Below is a small trained network, with its code and all its weights. Each question gives an input and a class and asks what happens when units are switched off, that is, made to give their printed mean instead of their output.

import numpy as np


def w(rows, s, z=0):
    codes = np.array(rows[::2]) - 128.0
    scale = np.full(codes.shape[1], s)
    scale[-1] = z or s
    return codes * scale


def f(y):
    return y / 2 * (1 + np.tanh(0.7978845608 * (y + 0.044715 * y**3)))


def log_softmax(a):
    a = a - a.max(-1, keepdims=True)
    return a - np.log(np.exp(a).sum(-1, keepdims=True))


def net(x, mask):
    res = np.array(x, float).reshape(1, 3) / 4 @ E
    y = f(res @ A[0][:, :-1].T + A[0][:, -1])
    res = res + np.where(mask, y, B[0][:, -1]) @ B[0][:, :-1]
    return log_softmax(res[-1] @ U[:, :-1].T + U[:, -1])


A, B = {}, {}
E = w([
[2,184,214],'x0',
[127,124,128],'x1',
[197,226,119],'x2',
],0.0083)
A[0] = w([
[152,114,79,62],'neuron 0',
[111,125,222,65],'neuron 1',
[70,75,82,146],'neuron 2',
[167,96,115,74],'neuron 3',
[99,175,203,23],'neuron 4',
[112,6,195,155],'neuron 5',
[166,208,135,249],'neuron 6',
[251,55,70,97],'neuron 7',
[135,156,168,24],'neuron 8',
[186,244,156,47],'neuron 9',
],0.012,0.0015)
B[0] = w([
[130,219,84,152],'neuron 0',
[191,171,105,179],'neuron 1',
[195,184,222,171],'neuron 2',
[141,228,62,151],'neuron 3',
[52,255,182,191],'neuron 4',
[185,107,248,208],'neuron 5',
[186,26,87,193],'neuron 6',
[96,225,188,255],'neuron 7',
[90,143,232,135],'neuron 8',
[213,75,254,208],'neuron 9',
],0.0065,0.0084)
U = w([
[170,108,194,255],'0',
[244,28,255,72],'1',
[92,244,135,49],'2',
[93,51,86,143],'3',
],0.0072,0.0043)

Each question gives the input, the list of numbers given to net, and the class t.
The units are the neurons (one row each of A and B). Each row of codes is followed by its name. A weight is (code - 128) times the scale printed after its matrix; where a second scale follows, it is the last column's (A, B and U).
mask holds one flag per neuron, in row order. A switched-off neuron (its flag False) gives its mean, the last column of its row in B, instead of its output. The means were averaged over made-up inputs and are rounded, as every weight is.
A unit's drop is (log p(t) with every unit on - log p(t) with that unit switched off) / (log p(t) with every unit on - log p(t) with every unit switched off).
The circuit of an input: a set's keep is (log p(t) with only the set's units on - log p(t) with every unit switched off) / (log p(t) with every unit on - log p(t) with every unit switched off). Starting from all 10 units, units are removed one at a time, each time the one whose removal leaves the highest keep (on an exact tie, the one counted first), for as long as the keep stays at least 0.8.
units of the circuit, in order: the units of the circuit, biggest drop first
top k neurons: the k neurons with the biggest drops, biggest first
drop of u: that unit's drop, to one decimal
input [2,1,2], class 3: units of the circuit, in order => (neuron 5; neuron 7; neuron 2)
input [8,7,8], class 1: top 3 neurons => (neuron 9; neuron 6; neuron 7)
input [8,-5,8], class 1: top 2 neurons => (neuron 9; neuron 6)
input [-8,-7,7], class 2: top 3 neurons => (neuron 7; neuron 0; neuron 3)
input [-6,-5,-5], class 2: units of the circuit, in order => (neuron 7; neuron 9)
input [-2,4,8], class 1: top 3 neurons => (neuron 9; neuron 6; neuron 4)
input [-2,-2,-1], class 3: top neuron => (neuron 9)
input [0,2,-2], class 3: top 2 neurons => (neuron 9; neuron 7)
input [-6,-4,5], class 2: drop of neuron 9 => -0.4
input [2,-6,8], class 1: drop of neuron 9 => 0.4
input [-8,0,-5], class 2: drop of neuron 8 => 0.0
input [-7,2,-3], class 2: drop of neuron 9 => 0.1
